Small tables with named rows and columns. After each table, cells are looked up by row and column.

Table tafun
|  | bibip | filof | mitef | razivi | ranami | pokev |
|---|---|---|---|---|---|---|
| gof | 157 | 69 | 69 | 174 | 200 | 168 |
| zuzi | 109 | 177 | 106 | 100 | 175 | 117 |
| mam | 207 | 168 | 97 | 211 | 90 | 105 |
| bebus | 197 | 111 | 102 | 98 | 158 | 161 |
| fesuza | 144 | 168 | 139 | 114 | 75 | 97 |
| mes | 55 | 179 | 206 | 101 | 120 | 159 |
| zozi | 115 | 119 | 105 | 186 | 217 | 168 |
| vap | 73 | 103 | 188 | 173 | 101 | 128 |
| getoto | 211 | 155 | 124 | 89 | 201 | 146 |
| rapage | 66 | 153 | 161 | 71 | 221 | 197 |
| roz | 213 | 126 | 133 | 95 | 145 | 152 |
| nesi | 179 | 194 | 169 | 207 | 29 | 107 |

bibip of bebus = 197
filof of fesuza = 168
bibip of vap = 73
mitef of roz = 133
mitef of rapage = 161
filof of gof = 69
ranami of getoto = 201
ranami of mam = 90
ranami of zuzi = 175
filof of mes = 179
bibip of zuzi = 109
bibip of rapage = 66
ranami of zozi = 217
mitef of gof = 69

voson.tsv
	gam	tupoke	relefem	detilo
rak	10.0	14.5	26.6	33.0
kulivik	63.6	28.7	26.6	25.9
fef	30.1	40.0	26.6	61.3
rumukip	23.4	23.0	-63.9	25.9
sobo	16.7	8.8	37.9	40.1
rop	90.4	11.7	-52.6	89.7
kat	23.4	17.3	-63.9	96.7
gigetil	23.4	25.8	49.2	25.9
med	23.4	8.8	-7.3	68.4
gamir	23.4	25.8	26.6	61.3

What is the relefem of sobo in voson? 37.9
What is the tupoke of rumukip in voson? 23.0
What is the gam of gigetil in voson? 23.4
What is the tupoke of med in voson? 8.8
What is the detilo of kat in voson? 96.7
What is the tupoke of gamir in voson? 25.8
What is the gam of kat in voson? 23.4
What is the tupoke of rak in voson? 14.5
What is the tupoke of gigetil in voson? 25.8
What is the tupoke of rop in voson? 11.7
What is the detilo of sobo in voson? 40.1
What is the gam of gamir in voson? 23.4
What is the relefem of med in voson? -7.3
What is the relefem of gamir in voson? 26.6

Table fima
	mikorug	gasan	zit	nusob	vokupo	maf	lazak
ritezi	119	46	126	42	158	147	64
fosegu	106	105	176	121	81	44	210
bunitu	80	82	166	112	123	190	179
paz	107	110	146	40	213	115	74
dube	96	218	167	151	164	212	204
sapeg	148	215	78	124	115	212	99
gim	119	48	125	39	161	145	59
pof	107	228	155	146	163	211	187
vedo	118	45	127	43	156	150	65
puz	123	131	19	134	41	226	57

sapeg, lazak: 99
paz, nusob: 40
puz, lazak: 57
paz, lazak: 74
gim, lazak: 59
fosegu, nusob: 121
Which row has the largest gasan? pof

zopobib =
,por,sogopem,banula,bagevev,sorure,sitazet
pud,-11.06,-52.85,-42.58,18.58,95.47,31.12
muz,-23.74,11.88,59.54,-6.30,-2.49,67.91
pob,-8.53,0.05,-45.08,-13.56,39.62,-47.70
bazuf,32.02,0.51,-32.94,15.44,71.49,98.70

muz, bagevev => -6.30
pob, bagevev => -13.56
bazuf, por => 32.02
muz, sorure => -2.49
pob, sorure => 39.62
pud, sorure => 95.47
pob, sogopem => 0.05
bazuf, sitazet => 98.70
muz, sogopem => 11.88
pud, banula => -42.58
bazuf, bagevev => 15.44
muz, sitazet => 67.91
pud, sitazet => 31.12
bazuf, banula => -32.94
pud, por => -11.06

Table simo
         sabag  vivokag  lanetiz  zepava  diso   gep  tomo  bemet  bitu  fena
gisadu     0.4     -0.4      0.2    -0.3  -0.5  -0.4  -0.3    0.0  -0.2  -0.4
bidupo    -0.2     -0.3     -0.3     0.1  -0.2  -0.2  -0.5   -0.3   0.5  -0.3
nikidis   -0.4     -0.1     -0.4    -0.3  -0.3  -0.1  -0.8    0.0  -0.3  -0.3
sanele    -0.5      0.1     -0.1    -0.3  -0.1  -0.1  -0.9   -0.3   0.0   0.0
kavo      -0.2      0.2     -0.1    -0.2  -0.9  -0.2  -0.2   -0.1   0.1  -0.4
mokenuv    0.2     -0.4      0.4    -0.2   0.1  -0.3  -0.5    0.0  -0.4  -0.3
tasetot    0.0      0.1     -0.4     0.1   0.4   0.0  -0.3   -0.2   0.2  -0.6
bukulik    0.1     -0.2      0.1    -0.4  -0.2   0.2  -0.4   -0.2  -0.6  -0.6
nage       0.1     -0.1      0.0    -0.4  -0.3   0.2  -0.4   -0.1  -0.6  -0.6
dilu       0.1      0.1      0.0    -0.1  -0.3  -0.5  -0.1    0.3  -0.4  -0.6
makufuz    0.2     -0.1     -0.3    -0.2   0.3  -0.5  -0.4   -0.1   0.2  -0.4

What is the fena of mokenuv in simo?
-0.3
What is the lanetiz of nage in simo?
0.0
What is the bemet of gisadu in simo?
0.0
What is the tomo of makufuz in simo?
-0.4
What is the bemet of tasetot in simo?
-0.2
What is the diso of tasetot in simo?
0.4
What is the bemet of bidupo in simo?
-0.3
What is the bemet of makufuz in simo?
-0.1
What is the bitu of nage in simo?
-0.6
What is the zepava of dilu in simo?
-0.1
What is the bemet of dilu in simo?
0.3
What is the gep of kavo in simo?
-0.2
What is the bitu of makufuz in simo?
0.2
What is the diso of nikidis in simo?
-0.3
What is the lanetiz of tasetot in simo?
-0.4
What is the tomo of kavo in simo?
-0.2
What is the bemet of mokenuv in simo?
0.0
What is the gep of bidupo in simo?
-0.2
What is the zepava of kavo in simo?
-0.2

